Below is a small trained network, with its code and all its weights. Each question gives an input and a class and asks what happens when units are switched off, that is, made to give their printed mean instead of their output.

import numpy as np


def w(rows, s, z=0):
    codes = np.array(rows[::2]) - 128.0
    scale = np.full(codes.shape[1], s)
    scale[-1] = z or s
    return codes * scale


def f(y):
    return np.maximum(y, 0)


def log_softmax(a):
    a = a - a.max(-1, keepdims=True)
    return a - np.log(np.exp(a).sum(-1, keepdims=True))


def net(x, mask):
    res = np.array(x, float).reshape(1, 6) / 4 @ E
    y = f(res @ A[0][:, :-1].T + A[0][:, -1])
    res = res + np.where(mask, y, B[0][:, -1]) @ B[0][:, :-1]
    return log_softmax(res[-1] @ U[:, :-1].T + U[:, -1])


A, B = {}, {}
E = w([
[132,127,131,134,128,133,126,126,135,129],'x0',
[127,122,125,131,128,129,132,121,128,127],'x1',
[131,53,15,125,130,133,47,236,205,12],'x2',
[129,132,132,122,125,123,123,122,125,121],'x3',
[113,55,241,123,53,36,251,197,190,82],'x4',
[249,30,189,2,246,205,149,196,35,129],'x5',
],0.006)
A[0] = w([
[112,64,227,138,59,44,239,182,179,83,19],'n1',
[38,223,67,228,8,80,102,78,205,125,120],'n2',
[140,64,59,124,123,117,58,195,185,55,10],'n3',
[130,193,25,143,188,196,23,69,78,178,19],'n4',
[144,175,208,118,121,114,173,56,93,217,5],'n5',
[119,107,161,126,108,96,182,144,152,117,19],'n6',
[127,187,232,134,127,118,197,46,64,241,91],'n7',
[132,61,41,119,133,125,62,215,196,29,86],'n8',
[140,145,120,116,129,119,126,135,138,129,28],'n9',
[120,193,12,151,215,201,13,62,72,180,48],'n10',
[134,179,229,112,118,120,181,43,84,235,47],'n11',
[101,52,232,132,59,49,250,189,186,86,37],'n12',
[137,61,45,120,123,127,61,214,191,25,75],'n13',
[45,210,75,231,12,73,113,78,195,123,123],'n14',
[236,21,194,1,253,222,148,206,29,125,115],'n15',
],0.005,0.0017)
B[0] = w([
[230,173,202,33,35,179,32,204,137,74,185],'n1',
[145,31,158,105,222,50,157,66,191,217,215],'n2',
[65,157,61,198,127,160,181,115,70,85,172],'n3',
[228,147,218,38,32,157,42,195,153,73,197],'n4',
[62,158,67,197,126,161,161,131,87,90,171],'n5',
[156,146,157,111,109,145,99,150,131,109,146],'n6',
[31,197,20,218,126,193,202,146,42,50,194],'n7',
[25,203,33,227,124,177,207,123,59,98,189],'n8',
[129,122,122,137,138,135,122,121,134,124,128],'n9',
[217,163,220,30,36,162,32,212,149,82,209],'n10',
[39,175,28,228,118,170,182,145,55,69,185],'n11',
[222,169,205,39,39,177,34,196,137,82,190],'n12',
[29,190,42,242,126,169,208,135,51,86,187],'n13',
[148,28,158,105,211,40,163,50,191,234,211],'n14',
[134,15,148,112,253,14,187,36,221,254,251],'n15',
],0.0052,0.011)
U = w([
[131,22,139,124,236,16,166,79,201,225,255],'0',
[40,199,36,233,116,187,193,134,55,67,107],'1',
[203,163,198,47,24,165,2,172,148,79,10],'2',
],0.0083,0.00058)

Each question gives the input, the list of numbers given to net, and the class t.
The units are the neurons (one row each of A and B). Each row of codes is followed by its name. A weight is (code - 128) times the scale printed after its matrix; where a second scale follows, it is the last column's (A, B and U).
mask holds one flag per neuron, in row order. A switched-off neuron (its flag False) gives its mean, the last column of its row in B, instead of its output. The means were averaged over made-up inputs and are rounded, as every weight is.
A unit's drop is (log p(t) with every unit on - log p(t) with that unit switched off) / (log p(t) with every unit on - log p(t) with every unit switched off).
The circuit of an input: a set's keep is (log p(t) with only the set's units on - log p(t) with every unit switched off) / (log p(t) with every unit on - log p(t) with every unit switched off). Starting from the 12 units with the biggest drops (on a tie, the unit counted first), units are removed one at a time, each time the one whose removal leaves the highest keep (on an exact tie, the one counted first), for as long as the keep stays at least 0.8.
circuit, biggest first: the units of the circuit, biggest drop first
unit that matters most: the unit with the biggest drop
top k neurons: the k neurons with the biggest drops, biggest first
drop of u: that unit's drop, to one decimal
input [2,1,-5,-6,-4,-6], class 0: top 2 neurons	n2, n14
input [-3,-1,-7,7,-7,6], class 1: circuit, biggest first	n7
input [0,-4,3,-1,-5,-3], class 2: top 2 neurons	n15, n10
input [-8,3,7,3,-8,-2], class 2: top 3 neurons	n10, n4, n7
input [-8,7,5,4,7,-6], class 2: top 3 neurons	n1, n12, n15
input [-5,3,2,-5,-5,-7], class 0: top 2 neurons	n2, n14
input [7,-5,-6,3,0,-3], class 1: top 2 neurons	n15, n7
input [-8,-4,8,-4,-5,-8], class 0: top 4 neurons	n2, n14, n7, n11
input [-8,5,8,6,-7,5], class 1: top 3 neurons	n8, n13, n3
input [-1,-2,7,8,-1,-7], class 0: top 3 neurons	n2, n14, n7
input [-1,-5,3,0,-4,1], class 2: top 4 neurons	n7, n10, n11, n4
input [-7,2,-7,-4,2,6], class 1: top 2 neurons	n7, n11
input [4,8,-6,5,-8,2], class 2: drop of n8	0.1
input [3,-3,-4,1,4,-2], class 1: unit that matters most	n10
input [8,-1,-7,-8,-7,-8], class 0: drop of n14	1.7
input [6,4,1,6,-5,0], class 2: drop of n11	0.0
